Each row has a class, written after it.
[ 121 -152  291   78  -90  152  497   14 -147 -160  230 -125  205  200
   99    5  289  121   68 -664  -57 -133 -156  380 -523  -59  239  -40
 -108   93 -296  -60]  K_972
[ 212   -8 -168  277  174 -306  -96  260 -247   93   62  196 -122  -66
  289 -233   61 -168  561  638   74  -95 -266  136 -261 -230  148 -381
  -84  189 -201  -37]  K_247
[ 178  -42 -126  222   36   96  279  -20 -215  147  274  235  184  -99
   89 -314   72 -103   67 -181  -19  -33 -434  400 -588 -175    1 -349
 -281  -40 -252  155]  K_359
[ -34  -31  245  323 -197   41   90  145 -100  -37  -15 -210   -4  178
   61   57  125  -89  120 -109  120 -194  -11  100 -108   89  124   63
  183  191 -299  -41]  K_535
[ 372   56  343  447  -38 -172 -334 -556  -55   76   19  490  -23 -471
  462 -229 -240  -30  196 -138  199  132 -113  458 -223   93 -139 -428
 -152  150 -412 -228]  K_972
[  -7  -77  598  301 -263   77 -192  -17   -1 -228 -228 -177  -22   46
  253   27  108 -232  158 -186  210 -268  212  209  145  120  225 -118
  178  333 -421  -99]  K_359
[ 260  -21  134  182  -90  107 -369  -82  -37   79 -220  -15   45  -79
    4 -209   52 -158   20   57  139 -102 -210  -14  217  116 -280 -183
  231  101 -109  175]  K_252
[ 137   92  331  174 -492   59 -297 -612  130 -265 -161  270  597  278
  139 -334  -85  146 -366 -761  355  110   91 -356  332  156 -219   18
  -64  187 -329  576]  K_793
[  34   10  -17  199 -186   40   23  -78 -188  219 -201  -95  -31  124
   13  -47   73 -195  -60 -190   47  -57 -247 -108  -22   64  -53  167
  122   25   13  310]  K_153
[ 283 -131   90   -3 -128  178   65    5 -138   54 -242 -161  125  258
  -63  -36  242  -44  -28 -498    6 -146 -204  -51  120  224 -152  249
  230   61   25  266]  K_377
[ 459 -119  262  175  122 -227 -175 -105  -74  -36    9  210  -38 -191
  274  -42   50   -9  431  -18  139   61   52   94  -21   28  208 -176
  -62  178 -224 -237]  K_535
[-386  288   65  710 -264  -31 -219 -153  -42   71   41  301   86  -77
  267 -335 -228 -301  -58  326  314 -241 -203  302 -181 -206  174 -503
 -128  204 -574  191]  K_966
[ 458 -161   40  -97   40  -43  153 -152  -94 -123  109  113  346  117
   89 -237  178  151  126 -570    0   42 -144  126 -173   -7  125 -112
 -191   44 -162  110]  K_377
[ 292  -78   14  246  133 -193   23  120 -250  131   38  191 -200 -128
  395  -99   85 -208  526  246   76 -121 -292  298 -331  -63  191 -206
  -50  177 -162 -159]  K_377
[ 496   12  250  179  -55 -286 -622 -818    5  -12 -174  714  209 -393
  525 -464 -310   39  208 -177  276  326 -105  142   -2  195 -371 -495
 -218  233 -342   39]  K_359
[ 217  -61   87  197  -34 -307 -130 -338 -166 -186  -85  318  168  355
  262 -143   44  197  265  -57  165   -9 -212 -162  -83  -54  210  -61
  -88  216 -104    5]  K_259
[ 262 -136   75   21 -130   61  143  381 -110   44 -152 -345  102  271
 -174  -31  332 -120   89 -118   -6 -140   29 -162  134  -21  -77   32
  178   27  -54  263]  K_535
[ -10  136  246  650 -147  -30 -349 -524  -94  319 -345  341 -192 -128
  397 -218 -313 -210   -1  -67  192  -54 -280  284 -161  161 -260  -13
  100  107 -211  -70]  K_359
[ 454  -42   49  207   90  -39 -214  -74  -94  145    8  381   -4 -436
  254 -381  -84  -72  307   92   99   39 -227  414 -307  -58 -182 -562
 -141   67 -330  -25]  K_259
[-137  217 -363  321 -214 -122 -113    8 -121  -17   21  115  364  346
  -64 -331  -29  -88  -79  331  220  -65 -344 -372  -31 -228   90  -92
 -127   67 -189  607]  K_246
[ 559 -359  354 -195  -81  -35    9  -95   77 -229   61   52  370   53
  260 -239  225  165  194 -483   73   74   87   88    7  -67    9 -242
 -140  131 -216  104]  K_432
[ 325  111    9  207 -209   95 -366 -472   34  198 -273  293  338  -57
   94 -464  -95  -73 -118 -174  273   87 -155  -62  270  128 -514 -264
  -25   -9 -335  494]  K_793
[ 218   66 -248   90   78 -493 -488 -135   28 -164   55  547  404  137
  371 -538 -114 -109  302  666  302   76 -156 -320  -58 -363  312 -581
 -262  306 -247  459]  K_252
[-241  280  -82  488 -140 -227 -152 -725  -81   51 -240  481  238  512
  305 -257 -234  101 -226 -245  177   25 -424 -320 -162   25  229  217
  -81  108  -93  461]  K_432
[  53 -142  173   64 -199   62  289  251 -114 -127  -54 -477   84  534
 -143  235  356  -56   63 -408  -40 -184   48 -143   87  177  240  424
  331  142   14  -17]  K_535
[-216   96 -120  571 -167  -71    6   69 -314  248  -69  -22 -217  131
  140  -49  -32 -259  125  345   95 -224 -366  116 -262   -9   92    7
  152  153 -176   57]  K_259
[-322   57  369  509 -202  -31  117   58  -71 -296   93 -277   70  377
  244   44  192 -171  172 -100  187 -296  115  128 -122  -55  635  -30
  115  326 -553  -60]  K_793
[ 584 -285  191    3  163 -140  -44  -93 -269  165 -184   38 -219  -67
  306   78  148   17  563 -146  -44   38 -111  140  -83  101  -16  171
   57  143   48 -364]  K_246
[ 318   90  316  522  198 -121 -508 -163 -135  134  -90  308 -416 -616
  446  -76 -117 -264  710  466  195  -35    3  528 -232   57   79 -512
   81  267 -498 -574]  K_793
[ 237 -183  499  -35 -320   55  -79 -389   61 -260 -304 -221  270  303
   95   96  192  193 -149 -825  119  -36  163 -231  428  321  -46  409
  141  133  -22  108]  K_972
[ 286 -130  133  155  147  -74   84  585  -78  -81  249  -94 -127 -294
  214 -133  214 -183  478  349  -16 -142   -8  414 -359 -233  306 -502
  -25  128 -362 -180]  K_432
[ 342   -9  128  429   62   41 -289  -72 -312  489 -427   71 -659 -359
  136   71 -114 -315  325  137   -3 -101 -417  333  -20  318 -500  116
  440   22  107 -307]  K_340
[ 183 -220  598  234   45  238  281 -341  -81  105   76   43 -287 -335
  314  268   32   79  155 -634   -9  -34  -11  802 -393  228   66  203
  173   56 -233 -679]  K_247
[ 390 -155   43  -82  -20 -140  263  -68 -209 -195  114   60  351  414
  141  -92  274  204  260 -447  -19   32 -151 -147 -249 -108  244   98
 -188  138  -82  114]  K_246
[ 208 -230  432  109  116  -35  120  274 -119 -129   49 -242 -178   19
  233  180  299   16  493    3    7 -204  101  275 -265  -91  389  -66
   46  243 -269 -423]  K_972
[ 554 -179  357   69   37  -50 -192 -166   17  -94  -84  193  105 -288
  216 -131   59  169  293 -200  115   39   41  294  -39   72 -124 -225
  -35  104 -291 -201]  K_972
[  27   74 -150   98  -30 -298 -116  139   26 -363  291  239  430  111
  216 -383   44  -21  172  311  212  -43  -24 -112 -170 -292  559 -524
 -375  221 -417  311]  K_259
[ 691  -62  291   48 -110   23 -534  -73   -7  240 -520  -20 -170 -328
  151 -194   20 -334  303    7  106   63   13   74  374  319 -611 -232
  297  114  -37   21]  K_359
[-158  177  132  504 -267   18 -186 -315  -22    5 -103  112  153  267
  191 -139  -79 -171  -15  -56  223 -132 -123  -41    2   53   89  -21
   38  205 -315  224]  K_793
[ 355 -333  316   85  204 -108   39    1 -194  128 -150   48 -310 -117
  426   94  163  -24  543  -68  -49 -109 -114  376 -244   46  109   62
   82  144  -44 -466]  K_153
[-118  -41 -156  613  -70 -131  134  196 -452  530 -239  -49 -601 -149
  169  101  -33 -379  287  386  -74 -183 -480  262 -270   -8 -139  182
  230   56  193  -76]  K_966
[ 248 -319  120 -172   64   18  611  324 -187 -165  286 -324  143  228
   94   37  431  172  242 -570 -192  -33  -15  132 -331  -54  245  210
    9   57  -84  -87]  K_247
[ 611 -197  399 -130  126   22 -152  136   -4 -124   37   -6   37 -297
  181 -130  221  -81  372  -55   35  -28  154  296 -112  -73   35 -524
   28  186 -301 -168]  K_252
[-129  235 -232  594   80 -286 -162   54 -292   57  153  528 -221 -381
  358 -223 -166 -277  504  824  176  -84 -427  261 -460 -232  229 -458
 -129  137 -351 -115]  K_340
[ 472 -107  133    8  -16 -240 -219 -301   27 -157   11  442  364   11
  225 -326  -28  161  200 -240  209  203  -59 -143 -104  -98   -8 -306
 -254  174 -180  261]  K_535
[   8  190 -195  386  -87 -240 -306 -118 -112  204 -210  145  -36   26
  223 -271 -128 -287  127  335  186  -32 -295 -147  -59  -21   51  -77
   63   93 -128  310]  K_153
[-344   89  -28  515 -204  -80  191   51 -189  134   -9  -50  -60  210
  237 -147   29 -265  -44   90  112 -163 -289   73 -211 -180  196   65
   19   62 -129  200]  K_247
[ 368 -249   68   -2 -112   77  -52  250 -145  158 -295 -399 -151  -16
  -13  -34  238 -203  212 -151  -30 -125  -50    7  381  215 -162  176
  270   15  107  -31]  K_259
[ 272   70    7  154 -230   48 -301 -283   12   74 -144  253  349  -42
  -20 -364  -33  -82 -160 -222  193   52 -160 -145  236    9 -296 -284
  -58   60 -167  529]  K_966
[ 161  -86   -3  -26 -316  190  320 -150  -92  -59  -45 -201  428  502
 -145 -155  276   67 -378 -899  -49  -15 -280 -196  107  142 -230  366
   91 -104  168  451]  K_247
[  47  -91  -35  367  -93   72   51  378 -242  284  -71 -272 -309 -101
   35   72  178 -409  240  350   -4 -202 -205  235  -59   30 -104    7
  202   46   -2  -58]  K_793
[ 161  175 -335  255   11  -73  189 -448 -238  233   97  619  264  164
  154 -414  -75  124  -12 -333   44  137 -684   49 -489 -119 -190  -78
 -194  -83  -12  241]  K_966
[ 158  -85  -71  268 -117  -37  -25  -41 -254  282 -329  -70 -139  219
   30    7  109 -113   34  -46   -3 -102 -412 -183   48  104 -304  331
  205    1  280  241]  K_972
[ 348  -18 -357 -101  -14 -178 -513  422  -21  161 -196  -84  145 -190
  -73 -397  100 -390  112  767   94   17   13 -501  466 -182 -231 -428
   24   60   45  689]  K_252
[ 290 -313  -35 -107   63  -13  588  379 -326  -94  208 -219  147  437
   49   53  496   83  305 -299 -193 -122 -282   45 -316 -128  187  196
  -34   36   71  -40]  K_246
[ 248  -95  103  340   77 -114 -270  425 -200  427 -258 -268 -663 -327
  227   33   -5 -411  395  572  -49 -193 -179  260  -40   46 -148 -168
  154  102   81 -215]  K_432
[ 238  -10 -292  140   55 -170  139  104 -243  103   90  282  143   -8
  101 -280  119  -29  280  115  -13   36 -368  -28 -249 -184  -14 -211
 -120   41  -57  263]  K_966
[ 129    9  368  287 -239  -60 -346 -245  -42  -33 -344   44   13  199
  205 -139    9 -192   79 -119  282  -65  -49 -110  148   44   23  -58
  130  260 -175  128]  K_359
[ 241  177 -119  592  135 -390 -499 -412 -180  400 -124  731 -257 -503
  567 -363 -407 -228  476  722  258   70 -393  348 -436 -123 -128 -525
 -148  126 -336  -87]  K_153
[  59  177  -17  557 -164  -61 -466  -61 -124  280 -186  195 -133 -401
  148 -251 -180 -372  132  519  231  -86 -214  235   49   40 -147 -391
  -14  124 -301   89]  K_377
[ 261  -71  -71  297  203 -270  -92  375 -177   24  164  191 -113 -170
  393 -321   96 -206  533  587   85 -142 -278  222 -286 -287   64 -505
 -112  145 -218  -35]  K_247
[ 373 -147  498   74   92  -57 -117   56  -25 -109  -63   22 -177 -327
  327  -11  114  -54  472  -58  103  -34  159  445 -166  -24  227 -311
  -14  231 -331 -410]  K_247
[ 546  101   79  474    0 -389 -772 -523    3  153  -26  727   58 -572
  473 -627 -420 -120  300  427  384  201 -301  230  -54 -119 -359 -891
 -406  162 -363  115]  K_377
[ 184  209   18  747  101 -532 -687 -415 -169  323 -152  736 -340 -434
  659 -363 -468 -238  524  791  344  109 -382  179 -332 -172   -1 -527
 -205  298 -290 -119]  K_972
[ 277  130  -18  293  -24 -395 -414 -397 -129  -10   27  593  227 -132
  499 -501 -198  -39  309  277  318  160 -227  -20 -286 -265   69 -577
 -446  225 -409  200]  K_246
[ 832  -83  311   -8  111 -248 -864  -38   95 -116 -187  327    6 -606
  348 -409  -13 -176  615  430  271  150  163   75  274  -20 -281 -767
  -38  215 -348 -192]  K_340
[-149   -2  183  424 -144   31  -38  461 -170   29  -95 -283 -240   11
   97  -39  120 -315  245  351   81 -329  -19  264 -204 -109  222 -255
  207  245 -357  -48]  K_259
[-129  230 -210  442   15 -469 -228 -251  -92 -106  122  633  229  -88
  488 -440 -266  -19  347  452  314   30 -191   68 -411 -269  477 -459
 -308  314 -560  204]  K_966
[  93   19 -221  -54 -233 -117 -104  229   72 -150   -4  -99  571  436
 -145 -365  162 -118 -157   18  147  -15  -16 -487  235 -119   77 -194
 -145  109 -128  756]  K_535
[ 134   77 -219  162 -180  -21   -2  -74 -198  153 -152   19  174  220
    9 -244   65 -186  -28 -174   69  -13 -338 -221   30   83  -94  146
   92   17  -65  443]  K_340
[ 524 -113  -68 -100  113 -217 -247  -64   16  -51  -78  279  311   -1
  159 -394   63   92  257   62  107  122  -75 -170  116  -85   63 -331
 -229   97 -163  294]  K_259
[ 305 -149 -260  -86  -80    8  -24  271   11  -15   27 -195  453  201
 -222 -327  244  -50 -104  -63   36  -33  -92 -363  259  -46 -238 -112
  -20  -78  -36  656]  K_535
[  21   13  754   41 -288  141 -131 -129  304 -679  120 -369  609  164
   81  -82  313  116 -175 -514  242 -183  611   74  345   68  451 -404
  -82  249 -830   78]  K_247
[ 202  -42  -88  137  117 -396 -162   -7 -223  -12  -52  284    3  160
  307 -230   47   26  453  510  164    4 -247 -172 -273 -290  214 -233
  -59  243 -104   33]  K_252
[ 231   -3  459  239 -211   53 -269 -456   25   38 -285   26    4    1
  263  -33  -55  -36    7 -516  149   32   34  148  144  343 -146  167
  239  199 -185 -131]  K_247
[ 394 -276  448 -199  -81  143  111 -166   75 -337   63  -68  359  110
   -1   34  248  258   35 -784   38    9  169  190  -67  105  218   39
  -46  152 -212  -84]  K_377
[ 497 -146 -108  -68  103 -250  -76  357 -125 -153  129  -26  111 -150
  115 -252  251 -117  528  217  -13   18  -30    8  -88 -175  101 -413
  -40   92 -141   21]  K_153
[ 536   55  -18  451  125 -417 -805 -250  -77  227 -149  587  -98 -509
  431 -444 -304 -190  581  764  313   94 -156   35   62 -134 -145 -641
 -141  220 -363   24]  K_153
